Here is a tiny trained network, its code and every weight. The questions are about switching its units off for an input and a class, where a switched-off unit gives its printed mean instead of its output.

import numpy as np


def w(rows, s, z=0):
    codes = np.array(rows[::2]) - 128.0
    scale = np.full(codes.shape[1], s)
    scale[-1] = z or s
    return codes * scale


def f(y):
    return np.maximum(y, 0)


def log_softmax(a):
    a = a - a.max(-1, keepdims=True)
    return a - np.log(np.exp(a).sum(-1, keepdims=True))


def net(x, mask):
    res = np.array(x, float).reshape(1, 5) / 4 @ E
    y = f(res @ A[0][:, :-1].T + A[0][:, -1])
    res = res + np.where(mask, y, B[0][:, -1]) @ B[0][:, :-1]
    return log_softmax(res[-1] @ U[:, :-1].T + U[:, -1])


A, B = {}, {}
E = w([
[130,130,127,128],'x0',
[218,36,133,13],'x1',
[188,254,47,77],'x2',
[127,134,128,125],'x3',
[41,95,33,56],'x4',
],0.0066)
A[0] = w([
[88,105,163,124,189],'n1',
[167,215,81,130,74],'n2',
[34,134,128,228,127],'n3',
[76,102,211,114,62],'n4',
[84,99,162,181,148],'n5',
[81,189,113,229,57],'n6',
[195,45,154,82,143],'n7',
[130,169,62,100,106],'n8',
[75,75,176,133,63],'n9',
[82,72,161,126,80],'n10',
[26,7,158,152,66],'n11',
[160,214,70,109,55],'n12',
[55,194,118,202,73],'n13',
[222,69,133,75,46],'n14',
[111,230,60,88,119],'n15',
[196,195,72,74,91],'n16',
[77,72,66,20,113],'n17',
[237,137,190,217,68],'n18',
[52,102,35,97,58],'n19',
[158,203,91,87,65],'n20',
[172,164,85,111,75],'n21',
[72,80,106,66,183],'n22',
[80,122,67,63,95],'n23',
[174,118,152,14,90],'n24',
[72,67,85,84,130],'n25',
[107,59,151,163,251],'n26',
[79,103,72,116,224],'n27',
[137,171,106,87,254],'n28',
[169,33,145,94,139],'n29',
[183,109,190,160,151],'n30',
[85,196,120,230,71],'n31',
[233,138,184,137,162],'n32',
[254,179,191,174,86],'n33',
],0.008,0.007)
B[0] = w([
[167,169,125,126,194],'n1',
[173,82,167,106,168],'n2',
[156,95,71,118,210],'n3',
[166,62,159,66,151],'n4',
[168,135,132,122,190],'n5',
[133,60,84,98,177],'n6',
[124,121,66,119,207],'n7',
[149,106,162,139,164],'n8',
[159,84,168,105,156],'n9',
[156,102,168,109,156],'n10',
[185,96,184,92,200],'n11',
[150,70,159,122,164],'n12',
[139,58,65,90,181],'n13',
[103,29,42,70,168],'n14',
[166,94,178,131,197],'n15',
[143,97,158,137,181],'n16',
[99,128,139,178,196],'n17',
[58,77,140,137,187],'n18',
[65,2,167,155,165],'n19',
[158,76,183,108,159],'n20',
[159,91,156,119,148],'n21',
[128,150,125,178,206],'n22',
[99,97,153,167,166],'n23',
[122,91,85,134,175],'n24',
[90,140,135,163,183],'n25',
[173,177,143,139,255],'n26',
[124,164,139,192,222],'n27',
[167,157,126,175,239],'n28',
[153,121,71,127,200],'n29',
[95,140,122,163,193],'n30',
[123,61,57,97,184],'n31',
[71,132,131,209,208],'n32',
[75,66,145,168,195],'n33',
],0.0086,0.0077)
U = w([
[139,136,118,135,198],'0',
[128,103,69,100,84],'1',
[137,141,127,138,189],'2',
[158,112,173,106,74],'3',
[63,114,146,151,65],'4',
[118,200,125,105,144],'5',
[75,191,137,4,3],'6',
[48,170,153,5,9],'7',
],0.023,0.017)

Each question gives the input, the list of numbers given to net, and the class t.
The units are the neurons (one row each of A and B). Each row of codes is followed by its name. A weight is (code - 128) times the scale printed after its matrix; where a second scale follows, it is the last column's (A, B and U).
mask holds one flag per neuron, in row order. A switched-off neuron (its flag False) gives its mean, the last column of its row in B, instead of its output. The means were averaged over made-up inputs and are rounded, as every weight is.
A unit's drop is (log p(t) with every unit on - log p(t) with that unit switched off) / (log p(t) with every unit on - log p(t) with every unit switched off).
The circuit of an input: a set's keep is (log p(t) with only the set's units on - log p(t) with every unit switched off) / (log p(t) with every unit on - log p(t) with every unit switched off). Starting from the 12 units with the biggest drops (on a tie, the unit counted first), units are removed one at a time, each time the one whose removal leaves the highest keep (on an exact tie, the one counted first), for as long as the keep stays at least 0.8.
units of the circuit, in order: the units of the circuit, biggest drop first
most important unit: the unit with the biggest drop
top k neurons: the k neurons with the biggest drops, biggest first
drop of u: that unit's drop, to one decimal
input [3,-3,-5,-6,-8], class 4: top 2 neurons -> n18; n33
input [1,-7,2,-1,7], class 1: units of the circuit, in order -> n13
input [-3,-1,-4,-1,-7], class 4: units of the circuit, in order -> n18; n33
input [-3,5,6,-2,6], class 3: units of the circuit, in order -> n15; n20; n16
input [-4,-1,-8,2,-5], class 3: units of the circuit, in order -> n11; n4
input [4,-8,7,-2,-6], class 1: units of the circuit, in order -> n31; n13
input [5,1,7,-2,-8], class 4: units of the circuit, in order -> n33; n32; n18
input [-5,8,-2,5,-5], class 1: units of the circuit, in order -> n14; n7
input [0,7,7,-8,7], class 2: units of the circuit, in order -> n17; n28
input [3,-8,8,0,-3], class 1: units of the circuit, in order -> n31; n13
input [-4,8,-2,-2,-5], class 1: units of the circuit, in order -> n14; n7
input [-2,8,-7,-5,-2], class 1: top 3 neurons -> n14; n7; n29
input [3,2,-2,6,7], class 4: top 2 neurons -> n19; n17
input [1,-4,8,-6,6], class 3: most important unit -> n15
input [2,-7,8,-6,1], class 3: top 2 neurons -> n15; n2
input [6,-3,-8,5,-6], class 3: top 2 neurons -> n11; n4
input [-4,-6,2,3,5], class 1: top 2 neurons -> n13; n31
input [6,5,-8,-2,6], class 3: drop of n30 -> 0.1
input [-3,-5,-5,8,7], class 2: drop of n33 -> 0.3
input [-1,2,-3,-3,-8], class 4: drop of n18 -> 0.2
